[ 222  349  -21 -256   59 -108   69   31 -166   77 -121   59   41  271
 -207 -191 -198   27  253  251  228  513  166   78  147   83 -243 -112
  -57  177  132   -9   21   56   41 -136   10 -163  -21]	5
[-276 -185   61  445  -63  202 -483  291 -314  303   81   19 -355   11
  315   40 -244 -214  210   88   54   -2  -47  -41  -21 -106  178  327
 -337  -20 -232 -126  183   -2  197 -470  450  261  635]	9
[ 551   17  -41  879 -269  725   12  -57 -379  211 -322  166  361 -479
 -344 -664 -458  -29  171 -182  -37  -84  153  477   74 -393 -250  426
 -178 -214 -227  -22 -234   33 -103 -113 -126  -72  -16]	10
[   6 -142   51  724 -199  420 -295  163 -215  106  -44   27 -296  -83
   82  211 -103 -144  -86    2  177   57  -83 -138  -34 -345  106  412
   93  245 -203  -21  130  -99  228 -207  446  150  417]	0
[-240 -215    7  468 -168  303 -373  316 -441  316   -3   50 -318  -18
  179  -40 -270 -213  251   97  132   27  -97  -86  -47  -95  159  327
 -262   37 -182 -170  349  -44  178 -386  368  188  609]	0
[ 660  -51   56  643 -119  327  138  -99 -318  132 -240   77  359 -214
 -204 -778 -526   32  290 -108 -102 -128  285  120    3 -321 -386  256
 -158   16 -166   27  -53   72  -97 -202  -36 -198  -60]	11
[ 369  338  -87 -165   31  -44  -11   38 -242  114  -66   63    9  167
 -346 -251 -220   14  352  236  234  563  140   90  205   73 -365  -90
  -74  180   43   43  119   96   18 -212   32 -186  -48]	4
[ 352  303  -56   97 -164   27   46  209 -333   80  232  213   71  -38
 -274 -329 -248   75  622  177   88  560  111  -63   60  -59 -299 -107
 -223  257  -71  -55  114   49   71   95   76  -58  -74]	0
[-582  272  -76  -28  184  -19  445 -112 -149  -19  252    3  370  -77
 -500   -9   92  266  234  159 -224  355 -295   15  -44  110  161   96
 -505  -82   35 -350  -83  149  126  -63   67  242  141]	6
[ -77  -88   25  669 -147  373 -277  263 -145  136  -66  120 -362  -67
  200  255  -75 -161  -43  -36  223   37  -93 -164    6 -286  188  336
   17  176 -174  -15  152 -112  268 -222  455  171  400]	5
[  13  -80   41  671  -97  339 -299  245 -214  129  -20   -5 -452 -121
   64  184 -100 -108   26    8  186   52  -47 -130   -8 -320   95  337
   21  141 -291   19  139  -85  198 -280  427  185  376]	8
[ -93 -173  218   25  -73  454 -430  196  -57   63  284   68 -225  106
  184 -244   -9 -227  356  338 -133  285  -17 -287    8   59  253  205
 -551  410  163 -249  267  -39  458   87   58 -212 -266]	1
[-166  202 -158  275 -141  593 -344  316 -186  378   41   28 -382  -19
 -120 -680  -38 -253  416  325   75  409  -67    2  229  385  -63  195
 -477  197  -31 -146   97  -74  153 -289 -195 -180 -121]	6
[ -24 -140   87  297   82  189 -188  263 -108   51  287  118 -401   83
  210  356   24  190  -32   80   77 -167 -276 -275 -133 -359  332  484
    3  299   -6 -182  142  -33  367 -103  533  101  665]	1
[ 688   25  -48  839  -48  391   79  -74 -377  121 -236   35  335 -251
 -241 -830 -507   33  255 -119 -243 -126  236  133   -4 -305 -315  370
 -199  -38 -225   15 -156   35  -72 -232  -49 -151   -2]	4
[ 700  -25   54  688 -317  767   74  -14 -399  166 -310  204  242 -434
 -369 -726 -514  -41  102 -210  -51 -160  175  357   25 -370 -169  357
 -196 -163 -162  -49 -173   43 -138  -15 -172 -196  -43]	6
[-109  198  -62  392  -32  564 -323  255 -186  341  138  -52 -366   20
  -71 -611   24 -237  439  389   64  496  -74  -96  167  318  -58  194
 -455  328   33 -151  114  -68  142 -217 -101 -148  -66]	1
[-565  227  -19  -71  251  -73  437 -148  -87    5  230  -58  361    0
 -361  -33   88  235  221  177 -211  356 -245    3  -90  129  200   70
 -471 -148    8 -383 -121  208   79  -11   74  231  115]	2
[ -15 -160  244   84 -104  483 -346  194  -52   -4  386   64 -179  101
  182 -228   41 -229  310  311 -117  202  -53 -312  -23   19  285  206
 -539  405  189 -259  228   -9  425  136   52 -212 -274]	7
[-294 -186   -3  467 -191  339 -406  400 -385  339  121  108 -343  -68
  281   67 -199 -238  233   87   54    8 -100 -133  -57  -69  181  405
 -302   70 -143 -195  332  -25  230 -381  461  231  627]	7
[ 526  -38   52  724 -102  309  206  -98 -405   10 -115  109  422 -203
 -186 -822 -519   42  251  -37 -219 -140  266   61  -71 -320 -255  329
 -252  -35  -75  -64  -77  119  -76 -176  -49 -225   82]	7
[ 394  390 -137   94 -186   44  102  334 -318   78  160  220   40 -119
 -293 -371 -245   26  670  179   88  606  143 -106  131  -44 -351  -50
 -204  274  -20  -17   87   18  128  -28   81  -88  -99]	6
[-582  201  -29  -85  226  -40  455 -202  -52   35  119 -104  365 -105
 -428   -1  118  164  206  161 -169  442 -236   68  -20  171  125   59
 -439 -119   68 -328  -90  172   58  -72   51  249   69]	11
[ 741   72  100  536 -161  482  210    7 -457  322    5  138  387 -408
 -361 -866 -467   92  363  -98  162  173  202  135  131 -344 -334  293
 -274  -92 -266   27 -131  142 -118  -99  -26  -62   77]	11
[ -75 -181  197  -20  -11  366 -458  205   -9   46  309  112 -222  160
  215 -221   -7 -215  361  285 -122  166  -17 -364   44   98  333  121
 -558  326  104 -191  228   24  409  115   29 -270 -330]	9
[-438  172 -140   38  291 -263  452 -202  -33 -239  325   93  563   68
 -339  393   85  399  192  277 -211  434 -277  -75 -111  -43   94  247
 -205  117   78 -274 -166  210  212 -196  252  -42  163]	10
[ 268  321  -12 -234   76  -43   48   14 -209  142  -84   59  -80  234
 -395 -261 -219   35  363  250  234  470  129   54  228   42 -296 -101
 -125  113   49   44  149  134   13 -160  108 -149    7]	9
[ 401  339 -154  188 -105   46   23  299 -327   68  305  231   73 -162
 -245 -309 -253   70  684  225   65  659  196  -57  118  -79 -387  -18
 -173  267   12    7   74   67  104   54  112   -3  -93]	10
[  77  -92   29  623 -137  373 -281  168 -154  143  -96   16 -427  -81
   99  248  -67 -174  -17   -5  207  110  -44 -109   -4 -308   13  382
  117  204 -226   82  148  -72  203 -291  393  136  368]	11
[ 349    6   61 -421  -23  -75   38  257  -67   59  205  188  -69   84
 -425  -66 -114  164  420  125   34  381  -24  -53  142  -83  -17  -86
  -18  216  230   22  300  192  233  240  214 -208  -53]	1
[-280 -182    0  457 -117  316 -369  354 -420  301   89   90 -359  -49
  265  -35 -224 -216  171   65   58   46  -97  -60  -18  -77  147  290
 -304  -32 -173 -195  279  -19  190 -442  390  282  600]	3
[ -72  -54  149 -305   72  256 -266  140  -28  -49  405  283 -310   70
  316 -359   46  -70  219  318  -39  258 -102 -229   66  292  257  -53
 -476  261  230 -403  -13  -71  269  201   45  -52 -311]	8
[  51 -109  223 -331    3  211 -241  145   79  -52  444  308 -268   99
  322 -422   30  -45  223  369   52  212 -118 -266  104  261  253 -115
 -436  331  200 -368   -5  -66  342  259   46  -24 -280]	0
[-240 -187    0  426  -62  248 -473  367 -358  386   70  -12 -346  -19
  285    0 -247 -237  300  153   69   88  -77  -80  -14  -55  144  381
 -308   53 -149 -142  343   -7  210 -466  396  176  607]	1
[ 771   38  107  649 -191  504  176   30 -470  216  -39  183  404 -424
 -397 -851 -466   72  323  -86  173  129  204  161  109 -382 -253  304
 -251 -112 -229   65 -143  157  -64  -78  -84 -137   68]	7
[  31 -198  110  324  100  181 -253  317  -76   92  213  129 -533   97
  229  429   49  228  -45   19  150 -294 -306 -254  -91 -399  387  449
   39  211 -154 -126  117   22  389  -86  592  154  638]	9
[   2 -208  111  184   63  246 -199  250 -131  128  270  154 -391  107
  183  378   26  199  -42   56  153 -180 -310 -255  -97 -384  357  499
   22  254  -51 -153  205  -15  378 -116  574   76  698]	1
[  94 -138   24  581 -143  375 -398  165 -147  120  -81  -19 -357  -56
  169  227  -83 -180  -47  -25  161   60  -84 -102  -18 -310  107  364
   71  178 -244   52  135  -85  221 -280  402  143  424]	4
[ 747   76   85  546 -151  485  213   -4 -451  327  -24  115  353 -409
 -397 -851 -451   51  362 -111  127  136  154  125  160 -345 -326  307
 -296  -97 -268   64  -92  111 -122 -116  -22  -17   21]	11
[ 599    2   69  697 -210  659   71  -40 -411  156 -258   80  289 -433
 -323 -673 -501    2   97 -176 -107 -127  133  423   -7 -383 -118  424
 -266 -194 -172 -165 -302   29 -162  -85 -102 -147  -38]	8
[  -4   -1  185 -286   64  252 -167  130  101  -24  420  344 -309   89
  294 -355   64  -60  255  366   78  330 -110 -263   83  305  164 -107
 -419  371  259 -380  -23  -35  333  170   28  -46 -321]	11
[ 103 -169  213   92  -49  505 -406  275  -62   62  335   73 -266  114
  236 -314  -41 -198  273  309  -80  153  -32 -345   38   53  274  193
 -525  370  119 -272  222   -1  427   83   31 -231 -261]	3
[ 283   12  -28 -405 -115 -128  108  257  -85   33  302  291  -52   66
 -478  -67  -82  266  377   54   -8  382    2    7  159 -136  -45  -41
   18  197  133   46  209  155  233  249  274 -186    3]	0
[-665  230  -44  -91  226  -94  449 -182  -77  -64  270 -100  431  -66
 -367   74  140  245  220  218 -251  368 -261   59  -69  102  143  116
 -524  -95   86 -384  -93  152   86   -9   91  293   89]	10
[ 737  102   38  539 -171  460  177   59 -509  262  -60  176  367 -389
 -390 -853 -477  105  357 -136   48  107  205  167  120 -388 -237  331
 -316 -180 -344   91 -160  139  -87 -116 -114 -107   62]	6
[-392  186 -169  -94  239 -288  416 -120  -81 -188  340  247  527   14
 -314  352  -11  420  180  170 -102  369 -302  -55  -68  -57  191  230
 -286   46  -21 -265 -185  213  164 -316  238 -134  259]	6
[-208 -148   19  429 -192  287 -400  339 -391  287  118  134 -266  -87
  347  -12 -300 -257  204  106   43  -47  -19 -164  -41  -48  143  365
 -341   56 -119 -230  289  -37  162 -361  461  274  651]	7
[  17 -198   47  358   57  130 -168  262  -59   27  221  210 -458  108
  258  400  -19  190    7   50  141 -169 -255 -253 -166 -395  282  468
   62  253 -106 -124  145    1  392 -162  528   78  552]	2
[-541  230  -73  -26  222  -53  435 -197  -81  -15  160  -14  282  -62
 -447  -67   53  236  283  186 -169  391 -256   46  -59  120  111   31
 -465 -147  -52 -305  -88  145   58  -66   87  309  121]	2
[ 560  -23   56  794 -252  690   64 -122 -368  206 -320   83  376 -360
 -240 -757 -512  -56  136 -172  -83  -83  194  407  -25 -403 -191  407
 -233 -206 -228 -100 -253   93 -167 -125 -131 -151   -2]	2
[ 699    2    6  810  -38  318  138  -37 -375  137 -265   75  408 -207
 -134 -804 -549   72  266 -101 -124 -105  260  134  -33 -292 -257  303
 -192  -13 -135   27 -174  100 -159 -163 -128 -236    0]	5
[-685  235  -92 -118  323  -60  391 -151 -139   39  231 -108  358  -51
 -457   -5   95  231  286  216 -227  440 -305   65  -57  152  232  117
 -534 -159   60 -361  -35  159   98  -94   47  209  185]	1
[ -68 -151  182    8 -115  458 -433  238  -49   59  330   93 -246  150
  167 -225   54 -184  354  296 -108  215  -67 -287   15   76  254  123
 -533  374   63 -263  267  -33  468   71   34 -226 -286]	4
[ 483  363 -133  145  -60    7   59  361 -324   77  187  175   25 -134
 -197 -398 -265   46  638  186   93  659  181 -108  153  -59 -319 -106
 -181  248   -4  -42   79   97   99    5   94  -47 -131]	3
[ 443  319  -69  136  -71  -46   46  270 -282   47  268  194   19  -61
 -156 -353 -261  104  690  173  172  596  112  -69   36 -151 -277  -93
 -187  268  -11  -26   50  119   59   26   81  -56  -19]	2
[ 229  390  -31 -100   16  -40   36   67 -224  155 -127   33  -31  259
 -296 -252 -196    1  324  251  266  508  123   68  209  109 -310  -55
 -152  203   59   25  104   62   22 -211   75 -154   17]	5
[ 620  -13   38  770 -232  660  -31  -54 -342  182 -213  138  341 -419
 -209 -611 -484   30  128 -142  -98 -117  259  475   -6 -422 -280  413
 -181 -142 -200  -59 -275   43  -76  -37 -124  -51  -59]	10
[ -83  159  -69  215  -21  602 -381  237 -117  379   69  -84 -384   63
   34 -667   24 -298  357  358   61  436    3  -68  205  418   -8  139
 -469  254   34 -201   90  -79  142 -212 -129 -139 -115]	4
[ -11 -164  206   64  -46  377 -474  176  -51  -10  296  143 -259  159
  207 -178  -25 -179  341  323  -85  124  -84 -350   34   77  288  146
 -573  408  128 -217  225   29  351   87   56 -281 -271]	9
[-279 -185   27  453 -123  314 -389  347 -394  304  -39   46 -385  -59
  232    2 -277 -269  223  103  -40   76   -7 -144  -47  -61  180  381
 -315   77 -107 -232  285  -66  215 -388  484  246  512]	8
[-596  201    9 -107  290  -63  382 -175 -123  -86   98  -84  283  -64
 -391   48   84  185  173  217 -315  356 -291  -16  -96  172  282   50
 -492  -99  112 -454 -140   99  127   24   85  358   11]	8
[ -22 -240   94  386   54  238 -199  321  -87  113  203  132 -517   77
  210  263  -23  152    0   68  109 -191 -171 -277 -139 -354  298  478
   41  202  -92 -152  190   -7  473 -101  539  191  588]	2
[ -77 -177  216  -99  -86  387 -441  240  -48   63  340   59 -236   98
  162 -203  -33 -161  346  286 -134  157   -2 -277   24   65  312  196
 -611  337   70 -280  229  -28  399   95   77 -247 -301]	8
[ -15  -94   -3  742 -158  355 -318  264 -163  137  -98   54 -421  -65
  124  270  -77 -178  -50  -34  209   21  -84 -134   42 -322  156  403
   43  170 -207   97  182  -96  220 -286  453  136  461]	5
[   7 -165  175    0  -83  500 -444  218 -119   92  252   85 -239   68
  189 -295  -43 -232  330  299 -140  210   24 -315   15  162  240  180
 -527  353  113 -271  199  -64  339  126    5 -248 -368]	8
[-229 -232   20  348 -194  308 -401  324 -321  319   -6   79 -333  -85
  269   38 -315 -299  191   30   32   -4  -31 -139  -19  -86  152  383
 -248   54 -114 -183  326  -49  206 -391  499  252  578]	11
[  36 -176  214   -2  -74  442 -380  190  -67   26  288   76 -173   56
  186 -275  -47 -164  354  307 -128  265   60 -303   14   39  244  162
 -522  416  123 -274  165  -33  366  118   78 -250 -358]	8
[ 299  339  -43 -261   72  -51   76   40 -156  116  -44   33  -28  197
 -345 -211 -186  -12  303  244  278  461  131   43  181  102 -282  -54
  -72  168  117   43  152   84   22 -161   46 -187  -33]	7
[-677  210 -134  -90  256  -41  384 -231 -162    3  196  -38  336  -15
 -538  -16  121  191  214  183 -209  451 -302   91  -10  238  166   79
 -490 -166  -10 -293  -53   99   69  -83   20  199   49]	0
[ -86 -174  230  -99  -89  451 -399  168  -92   16  308   41 -219  136
  166 -210  -13 -226  268  319 -184  186    0 -268   -7   91  283  177
 -575  334  147 -316  225  -37  348  124   15 -281 -395]	8
[-152 -122  163   -6  -79  447 -335  178    8   38  404   50 -167  115
  162 -191   70 -143  327  355 -100  234  -47 -249   33   36  217  229
 -527  367  135 -252  214  -25  424   98   61 -176 -264]	10
[ 269   18   52 -477  -42 -113  159  204  -69   51  259  186   70   62
 -461 -147 -134  199  396   92   -9  374   32  -94  155 -123  -67  -79
  -27  183  201   13  279  152  243  208  286 -160  -13]	1
[ 655   24   -6  799 -241  669  -27  -78 -364  147 -259   74  392 -422
 -279 -628 -486  -46   99 -137 -101 -142  129  475   53 -424 -248  456
 -175 -193 -244  -41 -308   14 -118 -145 -143  -87 -122]	10
[ -28  -72  135 -200   -7  201 -379  166   -4  -62  488  362 -237   83
  357 -320   78  -48  245  288   59  166 -167 -272  132  260  217  -96
 -478  298  145 -332   58  -53  349  109   88  -46 -162]	4
[  51 -143  185   56 -142  459 -450  203  -42   51  277  130 -207  111
  216 -255    6 -227  339  290 -114  226  -22 -324   62   59  235  164
 -539  408   84 -226  245  -21  416   71   62 -241 -263]	4
[ 335  349  -15 -329   53  -50   70   97 -204  123  -97   26  -68  228
 -344 -266 -194   11  337  253  174  420   69   17  210   55 -235  -50
 -118  168  115  -11  150   79  105 -144   59  -94  -39]	6
[ 640    1   71  726 -215  676    1  -87 -401  165 -283   48  260 -384
 -263 -582 -459  -15   56 -183 -160 -156  196  433   -6 -427 -173  457
 -245 -150 -248 -102 -286    4 -179 -104  -72 -154  -96]	8
[-571  323  -92 -213  216  -97  438 -202   18  281  257 -102  568   87
  -71  135  231  341   10   92   42  271 -326  123  -35  171  -10  421
 -357  -34  -66 -386 -295   70   90 -299  255   86  404]	7
[ 621  -67   54  719 -121  370  124 -165 -391   78 -313  -31  379 -227
 -228 -899 -575  -10  215  -35 -157 -142  241  138    2 -310 -289  342
 -248  -21 -181  -29  -98   22 -130 -186  -70 -137  -15]	0
[-612  257  -58 -228  272 -144  444 -222   92  224  262 -159  553  125
  -56  185  284  350  -34  115   -2  258 -278   99  -56  143   22  405
 -285  -57  -28 -358 -275   81  186 -260  234   86  370]	7
[-172  181  -47  418  -38  538 -381  327 -126  353  108  -35 -418   74
  -36 -604   31 -249  389  367   88  427  -24  -99  212  406   32  153
 -532  296    3 -129   85  -59  191 -205 -122 -137 -127]	5
[ 397  372 -129  231 -130   50   78  327 -353   82  218  237   20 -141
 -278 -408 -246    6  601  139  101  604  112  -98  160  -12 -336  -89
 -238  195  -54  -13   68   55   63  -51   90  -46  -65]	3
[ 243  321    0 -279   57  -71  -44   14 -240  161  -81  -17   -8  282
 -235 -210 -176    8  365  309  228  494  149   70  172   83 -350  -91
 -117  241  116    0  232  105   -8 -170   21 -233  -19]	1
[ 326  320  -62 -172   34  -29   -4   28 -247  123 -103   64  -39  173
 -325 -330 -229  -19  379  255  193  522   99    6  224  112 -329  -55
 -165  184   47    4  168   71   61 -209  101 -101  -14]	4
